Below is a small trained network, with its code and all its weights. Each question gives an input and a target symbol and asks what happens when units are switched off, that is, made to give their printed mean instead of their output.

import numpy as np


def w(rows, s, z=0):
    codes = np.array(rows[::2]) - 128.0
    scale = np.full(codes.shape[1], s)
    scale[-1] = z or s
    return codes * scale


def f(y):
    return np.maximum(y, 0)


def softmax(a):
    e = np.exp(a - a.max(-1, keepdims=True))
    return e / e.sum(-1, keepdims=True)


def log_softmax(a):
    a = a - a.max(-1, keepdims=True)
    return a - np.log(np.exp(a).sum(-1, keepdims=True))


def net(x, mask):
    ids = ['βδεζηθλμξπστφψω'.index(c) for c in x.split()]
    T = len(ids)
    res = E[ids] + P[:T]
    u = 0
    for l in range(2):
        q, k, v = (res @ M[l].T for M in (Q, K, V))
        z = softmax(np.where(np.tri(T) > 0, q @ k.T / 2**0.5, -1e9)) @ v
        res = res + np.where(mask[u], z, O[l][:, -1]) @ O[l][:, :-1]
        u += 1
        y = f(res @ A[l][:, :-1].T + A[l][:, -1])
        res = res + np.where(mask[u : u + 16], y, B[l][:, -1]) @ B[l][:, :-1]
        u += 16
    return log_softmax(res[-1] @ U[:, :-1].T + U[:, -1])


Q, K, V, O, A, B = {}, {}, {}, {}, {}, {}
E = w([
[182,149,123],'β',
[247,118,44],'δ',
[154,158,219],'ε',
[86,69,89],'ζ',
[88,25,137],'η',
[119,84,146],'θ',
[131,128,158],'λ',
[119,102,182],'μ',
[92,53,126],'ξ',
[96,83,110],'π',
[163,109,118],'σ',
[41,217,185],'τ',
[38,121,142],'φ',
[120,106,162],'ψ',
[33,73,230],'ω',
],0.015)
P = w([
[138,223,23],'0',
[176,2,234],'1',
[142,64,230],'2',
[124,58,181],'3',
[112,53,170],'4',
[114,52,188],'5',
[104,50,182],'6',
[103,41,171],'7',
[91,48,167],'8',
],0.0069)
Q[0] = w([
[56,89,240],'L0H1',
[85,1,75],'L0H1',
],0.0026)
K[0] = w([
[230,253,176],'L0H1',
[157,129,87],'L0H1',
],0.0058)
V[0] = w([
[119,115,3],'L0H1',
[227,247,12],'L0H1',
],0.0056)
O[0] = w([
[100,121,2,1],'L0H1',
[116,241,179,149],'L0H1',
],0.0074,0.00052)
A[0] = w([
[148,85,186,51],'L0N1',
[153,118,120,79],'L0N2',
[92,148,125,166],'L0N3',
[127,160,80,181],'L0N4',
[91,85,148,3],'L0N5',
[135,189,150,112],'L0N6',
[160,125,189,189],'L0N7',
[101,97,127,24],'L0N8',
[116,103,149,36],'L0N9',
[147,199,111,60],'L0N10',
[152,95,65,187],'L0N11',
[156,118,201,210],'L0N12',
[189,139,133,104],'L0N13',
[57,134,163,234],'L0N14',
[139,107,246,250],'L0N15',
[132,124,148,152],'L0N16',
],0.014,0.0038)
B[0] = w([
[158,177,219,179],'L0N1',
[143,115,136,142],'L0N2',
[74,121,161,135],'L0N3',
[98,168,134,147],'L0N4',
[139,183,100,152],'L0N5',
[104,152,142,144],'L0N6',
[131,116,89,190],'L0N7',
[183,167,135,139],'L0N8',
[148,254,138,143],'L0N9',
[106,179,73,142],'L0N10',
[117,74,102,183],'L0N11',
[107,106,73,205],'L0N12',
[142,103,94,167],'L0N13',
[113,71,114,174],'L0N14',
[106,106,92,246],'L0N15',
[112,120,88,149],'L0N16',
],0.0087,0.013)
Q[1] = w([
[254,165,106],'L1H1',
[158,157,66],'L1H1',
],0.014)
K[1] = w([
[181,30,255],'L1H1',
[48,35,93],'L1H1',
],0.0083)
V[1] = w([
[99,9,112],'L1H1',
[167,108,175],'L1H1',
],0.012)
O[1] = w([
[75,235,166,97],'L1H1',
[150,251,40,1],'L1H1',
],0.011,0.0084)
A[1] = w([
[147,157,144,91],'L1N1',
[197,84,48,34],'L1N2',
[169,168,92,109],'L1N3',
[119,113,218,218],'L1N4',
[168,200,216,139],'L1N5',
[67,150,189,132],'L1N6',
[148,52,110,149],'L1N7',
[157,129,227,114],'L1N8',
[164,170,3,53],'L1N9',
[192,95,158,145],'L1N10',
[225,98,116,164],'L1N11',
[207,138,106,157],'L1N12',
[156,100,92,35],'L1N13',
[194,179,167,83],'L1N14',
[138,166,103,255],'L1N15',
[69,107,219,39],'L1N16',
],0.012,0.0073)
B[1] = w([
[160,60,108,128],'L1N1',
[124,151,207,196],'L1N2',
[208,103,155,137],'L1N3',
[160,145,38,184],'L1N4',
[88,161,101,135],'L1N5',
[150,118,196,151],'L1N6',
[137,214,87,252],'L1N7',
[164,1,81,140],'L1N8',
[230,110,125,144],'L1N9',
[144,164,116,190],'L1N10',
[93,167,144,198],'L1N11',
[42,142,121,145],'L1N12',
[141,158,205,164],'L1N13',
[153,58,131,129],'L1N14',
[105,182,205,155],'L1N15',
[104,5,169,164],'L1N16',
],0.0074,0.024)
U = w([
[169,188,123,181],'β',
[196,97,153,2],'δ',
[122,109,7,186],'ε',
[85,83,147,37],'ζ',
[67,141,165,91],'η',
[101,121,122,85],'θ',
[119,143,86,191],'λ',
[89,124,131,107],'μ',
[75,116,164,120],'ξ',
[90,91,125,112],'π',
[125,126,110,89],'σ',
[122,121,108,139],'τ',
[96,90,146,44],'φ',
[105,128,71,125],'ψ',
[69,177,136,181],'ω',
],0.014,0.0064)

Each question gives the input, a string of symbols that net reads in full, and the target symbol t.
The units are the heads (2 rows each of Q, K, V and O) and the neurons (one row each of A and B). Each row of codes is followed by its name. A weight is (code - 128) times the scale printed after its matrix; where a second scale follows, it is the last column's (O, A, B and U).
mask holds one flag per unit, layer by layer, with each layer's heads first. A switched-off unit (its flag False) gives its mean, the last column of its rows in O or B, instead of its output. The means were averaged over made-up inputs and are rounded, as every weight is.
A unit's drop is (log p(t) with every unit on - log p(t) with that unit switched off) / (log p(t) with every unit on - log p(t) with every unit switched off).
The circuit of an input: a set's keep is (log p(t) with only the set's units on - log p(t) with every unit switched off) / (log p(t) with every unit on - log p(t) with every unit switched off). Starting from the 12 units with the biggest drops (on a tie, the unit counted first), units are removed one at a time, each time the one whose removal leaves the highest keep (on an exact tie, the one counted first), for as long as the keep stays at least 0.8.
units of the circuit, in order: the units of the circuit, biggest drop first
unit that matters most: the unit with the biggest drop
top k neurons: the k neurons with the biggest drops, biggest first
top k neurons in layer l: the k neurons of layer l with the biggest drops, biggest first
input δ ε δ δ δ δ β λ, target δ: units of the circuit, in order	(L1H1 L0H1 L0N10)
input β δ ε δ β δ μ ψ, target β: top 2 neurons	(L1N7 L0N15)
input ζ δ ε, target ζ: top 3 neurons in layer 0	(L0N1 L0N15 L0N11)
input β ζ λ σ β ζ, target β: unit that matters most	L1N7
input δ δ δ φ π ζ ε ζ, target δ: units of the circuit, in order	(L1H1 L0H1 L0N10 L0N15)
input ζ δ δ β δ π β η π, target ζ: top 2 neurons in layer 0	(L0N1 L0N11)
input β ξ δ ξ δ ε ε ξ, target β: top 3 neurons in layer 1	(L1N7 L1N2 L1N10)
input ζ ε ε ζ, target ζ: units of the circuit, in order	(L1H1 L1N16 L0H1)
input δ δ φ δ β λ δ ε, target δ: units of the circuit, in order	(L1H1 L0H1 L0N10)
input ε ε β δ ζ ε ε μ θ, target ε: units of the circuit, in order	(L1N2 L1N13 L1N15)
input δ η δ β π, target δ: units of the circuit, in order	(L1H1 L0H1 L0N10 L0N15)
input ε β ε δ λ, target ε: top 2 neurons	(L1N2 L0N10)
input π μ μ δ, target β: top 2 neurons in layer 1	(L1N9 L1N16)
input ζ σ δ δ β ξ ε ζ ε, target ζ: top neuron	(L1N16)
input δ δ δ τ ε μ, target δ: top 3 neurons	(L1N2 L0N10 L1N13)
input δ δ δ θ, target δ: top 3 neurons	(L1N2 L0N10 L1N13)
input δ ε λ δ δ δ δ, target β: top 2 neurons	(L1N16 L1N9)
input β ω θ, target β: top 3 neurons	(L1N7 L0N15 L0N12)
input δ δ η λ δ δ ξ, target δ: top 4 neurons	(L1N2 L0N10 L1N13 L0N4)
input η β ε δ δ ε δ δ σ, target ω: units of the circuit, in order	(L1H1)
input δ π δ ζ η δ π δ ψ, target δ: top 2 neurons	(L1N2 L0N10)
input δ ω β β β μ, target δ: top 3 neurons in layer 0	(L0N10 L0N1 L0N4)
input β β δ β δ δ θ, target β: top 2 neurons in layer 1	(L1N7 L1N2)
input β π η ε, target β: top 4 neurons in layer 0	(L0N15 L0N12 L0N7 L0N10)
input β μ δ η ξ δ δ ψ, target β: top 2 neurons in layer 1	(L1N7 L1N2)
input ε ε β σ ε δ ω π, target ε: top 2 neurons	(L0N10 L1N2)
input β δ δ η, target β: top 2 neurons in layer 1	(L1N7 L1N2)
input ξ δ ε λ π β, target ω: top neuron in layer 1	(L1N16)
input δ ζ ε ε π ε η ξ, target δ: top 2 neurons in layer 0	(L0N10 L0N1)
